Here is a tiny trained network, its code and every weight. The questions are about switching its units off for an input and a class, where a switched-off unit gives its printed mean instead of its output.

import numpy as np


def w(rows, s, z=0):
    codes = np.array(rows[::2]) - 128.0
    scale = np.full(codes.shape[1], s)
    scale[-1] = z or s
    return codes * scale


def f(y):
    return y / 2 * (1 + np.tanh(0.7978845608 * (y + 0.044715 * y**3)))


def log_softmax(a):
    a = a - a.max(-1, keepdims=True)
    return a - np.log(np.exp(a).sum(-1, keepdims=True))


def net(x, mask):
    res = np.array(x, float).reshape(1, 4) / 4 @ E
    y = f(res @ A[0][:, :-1].T + A[0][:, -1])
    res = res + np.where(mask, y, B[0][:, -1]) @ B[0][:, :-1]
    return log_softmax(res[-1] @ U[:, :-1].T + U[:, -1])


A, B = {}, {}
E = w([
[131,130,127],'x0',
[212,18,152],'x1',
[214,238,48],'x2',
[84,101,2],'x3',
],0.0061)
A[0] = w([
[196,182,104,107],'n0',
[177,136,118,90],'n1',
[41,62,178,132],'n2',
[117,100,158,188],'n3',
[35,228,159,97],'n4',
[142,131,114,108],'n5',
[96,49,158,58],'n6',
[186,202,224,146],'n7',
[196,172,103,82],'n8',
[232,200,90,91],'n9',
[168,158,178,132],'n10',
[252,36,116,93],'n11',
[69,146,135,102],'n12',
[202,168,135,116],'n13',
[154,86,140,66],'n14',
[61,179,122,85],'n15',
[163,103,109,68],'n16',
[131,179,255,120],'n17',
[5,86,221,114],'n18',
[78,79,115,91],'n19',
[84,102,12,154],'n20',
[130,150,138,255],'n21',
[85,121,132,76],'n22',
[160,140,139,136],'n23',
],0.0097,0.0049)
B[0] = w([
[151,179,109,182],'n0',
[106,170,130,130],'n1',
[180,182,82,225],'n2',
[156,105,121,181],'n3',
[67,146,238,210],'n4',
[129,146,118,123],'n5',
[91,216,109,162],'n6',
[64,73,74,222],'n7',
[128,194,104,164],'n8',
[186,205,102,220],'n9',
[109,112,98,160],'n10',
[1,177,212,214],'n11',
[111,150,147,141],'n12',
[131,152,101,168],'n13',
[71,170,136,123],'n14',
[82,146,172,155],'n15',
[78,160,124,118],'n16',
[29,90,41,216],'n17',
[196,212,83,254],'n18',
[109,160,87,145],'n19',
[34,73,64,228],'n20',
[195,61,151,223],'n21',
[107,163,126,121],'n22',
[132,127,125,141],'n23',
],0.018,0.005)
U = w([
[161,208,72,90],'0',
[64,71,37,89],'1',
[59,183,254,113],'2',
[118,121,86,254],'3',
[177,58,134,104],'4',
],0.008,0.0062)

Each question gives the input, the list of numbers given to net, and the class t.
The units are the neurons (one row each of A and B). Each row of codes is followed by its name. A weight is (code - 128) times the scale printed after its matrix; where a second scale follows, it is the last column's (A, B and U).
mask holds one flag per neuron, in row order. A switched-off neuron (its flag False) gives its mean, the last column of its row in B, instead of its output. The means were averaged over made-up inputs and are rounded, as every weight is.
A unit's drop is (log p(t) with every unit on - log p(t) with that unit switched off) / (log p(t) with every unit on - log p(t) with every unit switched off).
The circuit of an input: a set's keep is (log p(t) with only the set's units on - log p(t) with every unit switched off) / (log p(t) with every unit on - log p(t) with every unit switched off). Starting from the 12 units with the biggest drops (on a tie, the unit counted first), units are removed one at a time, each time the one whose removal leaves the highest keep (on an exact tie, the one counted first), for as long as the keep stays at least 0.8.
circuit, biggest first: the units of the circuit, biggest drop first
most important unit: the unit with the biggest drop
k most important neurons: the k neurons with the biggest drops, biggest first
drop when u is switched off: that unit's drop, to one decimal
input [3,3,2,-5], class 1: circuit, biggest first	n7, n17
input [7,7,-7,7], class 0: most important unit	n2
input [1,0,-4,-3], class 0: 3 most important neurons	n18, n20, n2
input [-1,1,-8,6], class 0: circuit, biggest first	n18, n2
input [-4,1,1,-6], class 1: circuit, biggest first	n17, n7
input [-3,5,-6,2], class 0: circuit, biggest first	n2, n18
input [-5,1,2,-5], class 1: 3 most important neurons	n7, n17, n18
input [-8,-6,-8,2], class 0: 2 most important neurons	n18, n2
input [-2,-2,0,-3], class 4: 2 most important neurons	n20, n11
input [4,-7,3,-6], class 2: 4 most important neurons	n4, n20, n15, n2
input [-2,1,-4,-7], class 1: 3 most important neurons	n17, n7, n9
input [2,8,4,-7], class 2: 2 most important neurons	n11, n20
input [-5,5,-5,1], class 0: 4 most important neurons	n2, n4, n18, n6
input [-7,-4,-7,1], class 0: circuit, biggest first	n18
input [1,0,1,-4], class 1: 2 most important neurons	n7, n17
input [-1,-7,-8,-7], class 0: 3 most important neurons	n18, n2, n20
input [6,-6,5,4], class 2: drop when n17 is switched off	0.2
input [2,3,3,-2], class 4: drop when n2 is switched off	0.2
input [8,8,1,-3], class 2: drop when n11 is switched off	0.8
input [-2,-7,-4,0], class 2: circuit, biggest first	n4
input [-2,0,-3,1], class 4: drop when n0 is switched off	0.1
